Here is a tiny trained network, its code and every weight. The questions are about switching its units off for an input and a class, where a switched-off unit gives its printed mean instead of its output.

import numpy as np


def w(rows, s, z=0):
    codes = np.array(rows[::2]) - 128.0
    scale = np.full(codes.shape[1], s)
    scale[-1] = z or s
    return codes * scale


def f(y):
    return y / 2 * (1 + np.tanh(0.7978845608 * (y + 0.044715 * y**3)))


def log_softmax(a):
    a = a - a.max(-1, keepdims=True)
    return a - np.log(np.exp(a).sum(-1, keepdims=True))


def net(x, mask):
    res = np.array(x, float).reshape(1, 3) / 4 @ E
    y = f(res @ A[0][:, :-1].T + A[0][:, -1])
    res = res + np.where(mask, y, B[0][:, -1]) @ B[0][:, :-1]
    return log_softmax(res[-1] @ U[:, :-1].T + U[:, -1])


A, B = {}, {}
E = w([
[210,243,86],'x0',
[53,155,254],'x1',
[229,5,199],'x2',
],0.0096)
A[0] = w([
[169,137,157,121],'neuron 1',
[31,88,111,229],'neuron 2',
[41,106,147,161],'neuron 3',
[201,103,152,255],'neuron 4',
[188,82,63,229],'neuron 5',
[125,72,220,189],'neuron 6',
[106,252,77,225],'neuron 7',
[55,134,207,205],'neuron 8',
[162,198,96,167],'neuron 9',
[120,190,78,212],'neuron 10',
],0.016,0.0068)
B[0] = w([
[147,128,147,143],'neuron 1',
[115,106,50,203],'neuron 2',
[55,97,66,188],'neuron 3',
[183,88,193,194],'neuron 4',
[218,60,111,209],'neuron 5',
[94,7,140,210],'neuron 6',
[123,243,126,255],'neuron 7',
[10,122,171,213],'neuron 8',
[158,220,163,196],'neuron 9',
[179,241,99,208],'neuron 10',
],0.013,0.02)
U = w([
[118,120,29,194],'0',
[151,168,243,43],'1',
[249,54,143,201],'2',
[66,69,124,143],'3',
[196,160,53,84],'4',
[108,101,240,147],'5',
[203,222,139,142],'6',
[56,183,104,4],'7',
],0.012,0.0038)

Each question gives the input, the list of numbers given to net, and the class t.
The units are the neurons (one row each of A and B). Each row of codes is followed by its name. A weight is (code - 128) times the scale printed after its matrix; where a second scale follows, it is the last column's (A, B and U).
mask holds one flag per neuron, in row order. A switched-off neuron (its flag False) gives its mean, the last column of its row in B, instead of its output. The means were averaged over made-up inputs and are rounded, as every weight is.
A unit's drop is (log p(t) with every unit on - log p(t) with that unit switched off) / (log p(t) with every unit on - log p(t) with every unit switched off).
The circuit of an input: a set's keep is (log p(t) with only the set's units on - log p(t) with every unit switched off) / (log p(t) with every unit on - log p(t) with every unit switched off). Starting from all 10 units, units are removed one at a time, each time the one whose removal leaves the highest keep (on an exact tie, the one counted first), for as long as the keep stays at least 0.8.
units of the circuit, in order: the units of the circuit, biggest drop first
k most important neurons: the k neurons with the biggest drops, biggest first
drop when u is switched off: that unit's drop, to one decimal
input [-3,8,7], class 3: units of the circuit, in order : neuron 6
input [-7,-4,2], class 2: 2 most important neurons : neuron 8; neuron 5
input [-4,4,7], class 3: 2 most important neurons : neuron 6; neuron 9
input [-5,-8,-5], class 4: 2 most important neurons : neuron 8; neuron 6
input [-4,-1,2], class 3: 4 most important neurons : neuron 10; neuron 9; neuron 5; neuron 6
input [-4,3,7], class 3: 2 most important neurons : neuron 6; neuron 9
input [0,2,5], class 2: 3 most important neurons : neuron 7; neuron 8; neuron 4
input [-2,0,3], class 2: 4 most important neurons : neuron 8; neuron 7; neuron 3; neuron 4
input [2,4,2], class 5: 2 most important neurons : neuron 2; neuron 3
input [1,-6,-3], class 6: drop when neuron 8 is switched off : 0.0
input [-2,-8,-5], class 6: drop when neuron 3 is switched off : 0.1
input [-1,-2,-5], class 6: drop when neuron 8 is switched off : 0.2
